[[133 133 130 124 120 131 115 115 104 123]
 [125 113 110 137 134 110 111 131 125 139]
 [136 137 143 116 115 141 122 126 117 117]
 [136 117 114 140 131 113 123 132 134 139]
 [138 138 146 116 116 143 128 130 126 119]
 [116 116 108 135 137 110 122 128 118 134]
 [132 117 115 138 133 114 121 133 134 141]
 [139 115 109 144 129 108 132 129 132 133]] gives 139

[[135 129 127 120 138 121 126 115 139 138 109 109 117 130]
 [111 130 123 118 123 130 105 134 137 114 131 122 125 139]
 [126 127 153 119 122 115 115 136 123 150 125 130 119 123]
 [127 146 152 116 130 143 136 124 128 117 122 130 136 126]
 [112 142 128 122 124 135 115 112 121 128 124 106 112 124]
 [126 117 134 116 127 111 132 145 143 138 126 146 139 134]
 [135 117 119 151 131 118 140 119 118 132 122 124 124 138]
 [146 125 115 117 131 136 133 144 138 136 136 119 123 112]
 [125 114 135 129 130 114 133 142 138 138 128 120 101 121]
 [123 134 127 123 124 121 133 120 111 121 118 130 124 132]] gives 123

[[113 131 120 147 129 124 127 117 122 132 131 134]
 [110 127 125 135 122 120 128 117 110 122 133 136]
 [147 144 132 128 123 120 139 116 115 138 143 118]
 [122 118 133 131 136 128 135 102 137 128 132 133]
 [138 137 131 128 126 123 136 122 119 134 138 122]
 [115 121 129 142 136 126 131 105 133 131 134 133]
 [136 121 135 138 126 122 119 128 124 122 130 119]
 [113 123 129 125 120 122 127 118 108 119 130 134]
 [128 129 127 126 127 129 128 128 129 129 127 127]
 [111 122 132 125 119 121 129 118 106 117 130 137]] gives 111

[[131 114 126 128 123 135 123 111 133 128 137 142]
 [132 125 134 131 138 131 115 106 116 121 121 127]
 [127 111 131 142 138 140 135 142 122 119 121 119]
 [134 132 132 110 124 113 137 135 131 121 143 121]
 [142 127 124 120 125 116 136 138 134 133 113 126]
 [139 128 116 138 131 123 111 132 113 126 123 123]
 [115 122 133 127 126 130 116 125 125 117 125 132]
 [142 132 121 123 127 127 120 120 133 133 130 129]
 [146 133 124 113 146 117 134 131 139 128 151 135]] gives 146

[[128 109 115 123  99 104 123 125 104 125 101 113 106 109 117 118]
 [125 108 141 109 127 149 130 146 107 134 125 153 113 130 135 147]
 [105 138 134 130 134 137 138 131 149 126 140 153 152 119 148 103]
 [122 145 116 116 119 136 147 156 157  99 111 125 120 112 109 155]
 [116 151 124 103 148 123 148 115 153 139 106 100 155 116 122 144]
 [113 123 129 131 139 122 103 105 112 118 102 133 146 140  99 101]
 [101 106 106 119 147 104 141 102 154 128 139 112 134 129 103 124]
 [155 104 129 135 146 116 143 151 150 144 105 107 116 105 112 108]
 [133 108 106  99 113 145 131 132 129 117 142 141 137 105  99 111]
 [104 120 117 144 157 152 105 107 153 115 121 127 145 122 121 144]
 [116 142 150 130 111 103 104 119 101 111 144 125 155 107 157 133]
 [110 104 154 140 130 155 145 157 127 107 129 152 155 114 137 142]] gives 110

[[136 139 123 122 122 112 116 127 101 123 124 142]
 [137 117 130 113 111 114 136 110 122 122 126 116]
 [138 147 126 145 139 143 116 141 132 125 133 136]
 [111 151 132 137 141 129 117 126 119 141 121 133]
 [141 146 127 133 120 112 118 149 120 133 132 133]
 [116 136 128 111 121 120 131 140 115 136 111 111]
 [115 123 117 124 133 123 120 140 106 117 124 146]
 [146 137 124 122 118 114 116 138 117 131 131 150]
 [120 123 148 122 143 127 117 111 130 133 110 135]
 [128 107 111 129 141 125 147 126 139 134 137 136]
 [133 123 132 131 104 144 122 130 137 112 131 143]] gives 133
---
(106, 149, 99, 151, 124) | 149
(155, 100, 142, 130, 105) | 142
((115, 139, 116, 125, 131, 125), (99, 128, 118, 130, 128, 114), (109, 118, 124, 146, 149, 104)) | 146
(146, 141, 109, 106, 114) | 141
((105, 120, 144, 132), (125, 135, 143, 136)) | 143
(102, 140, 146, 122) | 140
((111, 139, 126, 137), (141, 118, 114, 149)) | 141
---
107  144  150  151  116
123  110  113  136  120
119  136  150  137  123
⇒ 107, 123

131  102  134  126  118  122 ⇒ 131, 122

135   99  104  123  150 ⇒ 135, 150

137  103  126  142  121 ⇒ 137, 121

121  146  155  103  109  120 ⇒ 121, 120

117  112  111  116
149  146  148  149
142  131  133  140
⇒ 117, 140

151  126  107  109 ⇒ 151, 109

154  126  148  136
151  120  152  154
⇒ 154, 154
---
[[122 122 130 104 155 137 118]
 [124 141 136 114 136 144 122]
 [127 131 147 117 135 149 126]] result: 141

[[150 136 132 141 131 137 127]
 [106 116 123 128 141 130 124]
 [144 140 131 119 111 120 135]] result: 116

[[136 144 117 153 139 158]
 [134 148 119 153 128 156]
 [123 135 134 128  99 124]] result: 148

[[128 114 124 114 113 145]
 [126 110 125 118 116 148]
 [125 108 125 120 117 150]] result: 110

[[129 126 127 120]
 [151 123 127 126]
 [157 115 123 117]] result: 123

[[122 112 130 141 132 129]
 [129 118 109 132 118 133]
 [122 106 118 144 109 140]] result: 118
---
[135 121 153 151 135 131] ans = 153, 151

[[127 118 105 119]
 [130 128 149 126]] ans = 149, 130

[113 129 153 135] ans = 153, 135

[121 108 141 105 112 100] ans = 141, 121

[ 99 143 114 110] ans = 143, 114

[115 142 130 145 148 141 153] ans = 153, 148

[[132 129 133 129 119]
 [122 103 111 107 156]] ans = 156, 133

[[114 108 137 114 112 139 123]
 [136 152 113 123 141 129 146]] ans = 152, 146
---
103  154  145  108  153
114  133  119  110  112
→ 110

130  124  112  103  149  132 → 149

105  129  157  151  105  144  148 → 144

132  113  127  140  145  134  124
141  154  148  120  110  139  125
→ 139

131  106  151  141  152  140  123 → 140

145  102  105  147 → 105

136  142  130  150  122 → 150

109  152  114  102  102  138  100 → 138

110  129  106  132  133 → 132

148  104  121  138 → 121
---
[[157 103 113 115 117 100]
 [155 127 119 124 107 145]] ans = 115

[[154 153 104 152]
 [123 123 134 122]] ans = 153

[[134 125 131 131 123 127 127]
 [116 149 143 117 140 129 113]] ans = 123

[[111 132 140 136 152 151 157]
 [127 147 109 121 147 139 121]] ans = 152

[[124 104 151 110 122]
 [ 99 153 130 151 119]] ans = 151

[[153 130 125 135]
 [121 116 124 152]] ans = 130
---
[144 149 150 118 114 146 140] | 118, 150
[129 132 153 102 156] | 153, 156
[157 112 142 148 113] | 142, 157
[149 108 153 149 112 151 125] | 149, 153
[103 137 122 149 111 113 133] | 149, 149
[154 138 134 130 145] | 134, 154
---
[[150 145 113 143 148 108 151]
 [147 142 123 133 134 145 148]] out 150

[[126 145 127 122 130 127]
 [128 154 129 122 132 124]] out 126

[[119 116 115 134]
 [121 146 145 100]] out 119

[[129 130 101 131 132]
 [149 121 150 151 106]] out 129

[[129 127 115 137 122 134 107]
 [112 127 151 121 149 130 158]] out 129

[[149 117 130 148 135]
 [155 133 158 156 109]] out 149

[[111 116 130 127 144]
 [153 146 116 118 125]] out 111

[[116 126 100 140 107]
 [110 116 128 137 113]] out 116
